Below are the code and all the weights of a small trained network. Each question names an input and a class and asks about switching units off, where a switched-off unit gives its printed mean instead of its output.

import numpy as np


def w(rows, s, z=0):
    codes = np.array(rows[::2]) - 128.0
    scale = np.full(codes.shape[1], s)
    scale[-1] = z or s
    return codes * scale


def f(y):
    return np.maximum(y, 0)


def log_softmax(a):
    a = a - a.max(-1, keepdims=True)
    return a - np.log(np.exp(a).sum(-1, keepdims=True))


def net(x, mask):
    res = np.array(x, float).reshape(1, 6) / 4 @ E
    y = f(res @ A[0][:, :-1].T + A[0][:, -1])
    res = res + np.where(mask, y, B[0][:, -1]) @ B[0][:, :-1]
    return log_softmax(res[-1] @ U[:, :-1].T + U[:, -1])


A, B = {}, {}
E = w([
[96,48,28,171],'x0',
[170,142,79,116],'x1',
[126,128,130,128],'x2',
[104,119,155,137],'x3',
[210,33,180,135],'x4',
[109,46,140,3],'x5',
],0.0077)
A[0] = w([
[68,64,84,189,124],'neuron 1',
[111,95,97,88,170],'neuron 2',
[87,84,143,103,183],'neuron 3',
[192,81,137,141,151],'neuron 4',
[110,73,59,107,100],'neuron 5',
[158,110,133,124,76],'neuron 6',
[91,194,94,80,87],'neuron 7',
[172,207,178,50,106],'neuron 8',
[119,124,122,55,85],'neuron 9',
[159,192,135,174,129],'neuron 10',
[141,187,192,104,159],'neuron 11',
[182,116,135,128,112],'neuron 12',
[96,106,128,26,119],'neuron 13',
[137,136,177,116,174],'neuron 14',
[68,92,57,129,105],'neuron 15',
[113,160,175,102,147],'neuron 16',
[71,115,175,137,255],'neuron 17',
[127,152,166,254,128],'neuron 18',
[160,57,146,142,86],'neuron 19',
[114,199,122,78,97],'neuron 20',
[115,113,128,75,48],'neuron 21',
[90,149,103,113,121],'neuron 22',
[93,101,125,80,56],'neuron 23',
[122,117,112,74,60],'neuron 24',
[122,172,83,100,80],'neuron 25',
[164,150,80,95,134],'neuron 26',
[176,113,129,142,100],'neuron 27',
[30,148,80,125,88],'neuron 28',
[92,174,95,102,107],'neuron 29',
[140,138,147,36,141],'neuron 30',
[64,87,82,152,95],'neuron 31',
[171,101,151,158,150],'neuron 32',
[175,199,85,160,121],'neuron 33',
[123,84,82,167,65],'neuron 34',
[180,97,142,132,84],'neuron 35',
],0.012,0.0053)
B[0] = w([
[190,213,91,117,217],'neuron 1',
[124,102,84,165,191],'neuron 2',
[149,85,85,147,194],'neuron 3',
[68,134,164,41,204],'neuron 4',
[186,167,109,151,193],'neuron 5',
[104,124,172,136,142],'neuron 6',
[74,133,199,86,192],'neuron 7',
[212,171,94,146,227],'neuron 8',
[136,63,131,198,167],'neuron 9',
[93,79,84,209,224],'neuron 10',
[181,169,76,120,225],'neuron 11',
[109,114,162,84,164],'neuron 12',
[98,82,127,254,208],'neuron 13',
[137,182,81,87,187],'neuron 14',
[188,186,140,115,199],'neuron 15',
[181,156,94,97,188],'neuron 16',
[126,120,51,78,218],'neuron 17',
[77,57,106,187,255],'neuron 18',
[106,199,189,64,185],'neuron 19',
[134,171,160,76,190],'neuron 20',
[114,114,202,229,151],'neuron 21',
[89,119,170,61,168],'neuron 22',
[133,91,162,212,159],'neuron 23',
[108,89,149,201,151],'neuron 24',
[83,146,147,107,164],'neuron 25',
[88,88,107,96,163],'neuron 26',
[56,119,171,100,159],'neuron 27',
[78,121,207,75,200],'neuron 28',
[55,110,187,86,182],'neuron 29',
[129,83,76,214,198],'neuron 30',
[198,191,142,94,188],'neuron 31',
[81,117,136,86,188],'neuron 32',
[102,56,132,162,222],'neuron 33',
[176,198,143,137,175],'neuron 34',
[83,146,178,81,165],'neuron 35',
],0.0074,0.0078)
U = w([
[109,89,125,200,32],'0',
[204,204,124,115,111],'1',
[68,137,245,47,4],'2',
[123,120,85,102,253],'3',
],0.012,0.0042)

Each question gives the input, the list of numbers given to net, and the class t.
The units are the neurons (one row each of A and B). Each row of codes is followed by its name. A weight is (code - 128) times the scale printed after its matrix; where a second scale follows, it is the last column's (A, B and U).
mask holds one flag per neuron, in row order. A switched-off neuron (its flag False) gives its mean, the last column of its row in B, instead of its output. The means were averaged over made-up inputs and are rounded, as every weight is.
A unit's drop is (log p(t) with every unit on - log p(t) with that unit switched off) / (log p(t) with every unit on - log p(t) with every unit switched off).
The circuit of an input: a set's keep is (log p(t) with only the set's units on - log p(t) with every unit switched off) / (log p(t) with every unit on - log p(t) with every unit switched off). Starting from the 12 units with the biggest drops (on a tie, the unit counted first), units are removed one at a time, each time the one whose removal leaves the highest keep (on an exact tie, the one counted first), for as long as the keep stays at least 0.8.
units of the circuit, in order: the units of the circuit, biggest drop first
k most important neurons: the k neurons with the biggest drops, biggest first
drop when u is switched off: that unit's drop, to one decimal
input [-5,4,-8,-6,4,6], class 0: units of the circuit, in order	neuron 13; neuron 30
input [7,8,-5,0,5,7], class 0: units of the circuit, in order	neuron 13
input [-1,7,-3,6,-7,-7], class 0: 2 most important neurons	neuron 10; neuron 18
input [7,5,7,-6,7,0], class 1: 2 most important neurons	neuron 5; neuron 1
input [-4,-8,-4,2,-1,-2], class 1: units of the circuit, in order	neuron 11; neuron 16
input [-6,-6,-2,-5,4,6], class 0: units of the circuit, in order	neuron 13; neuron 30
input [6,-8,8,6,0,7], class 0: 2 most important neurons	neuron 13; neuron 23
input [-3,6,4,-7,-7,-7], class 0: 2 most important neurons	neuron 10; neuron 33
input [-5,2,-7,-2,-7,-2], class 2: 2 most important neurons	neuron 7; neuron 29
input [4,3,-8,4,4,3], class 1: 2 most important neurons	neuron 18; neuron 5
input [6,0,-4,-1,6,1], class 1: 2 most important neurons	neuron 1; neuron 5
input [-3,-3,7,2,-3,-6], class 0: 2 most important neurons	neuron 18; neuron 10
input [-4,-5,-2,-6,6,8], class 0: 2 most important neurons	neuron 13; neuron 30
input [-7,-4,3,7,-5,-3], class 1: units of the circuit, in order	neuron 11
input [1,0,-8,0,-2,3], class 0: drop when neuron 4 is switched off	0.2
input [3,-3,-1,1,5,-2], class 2: drop when neuron 10 is switched off	0.1
input [-6,6,0,-8,0,-6], class 3: drop when neuron 4 is switched off	-0.1
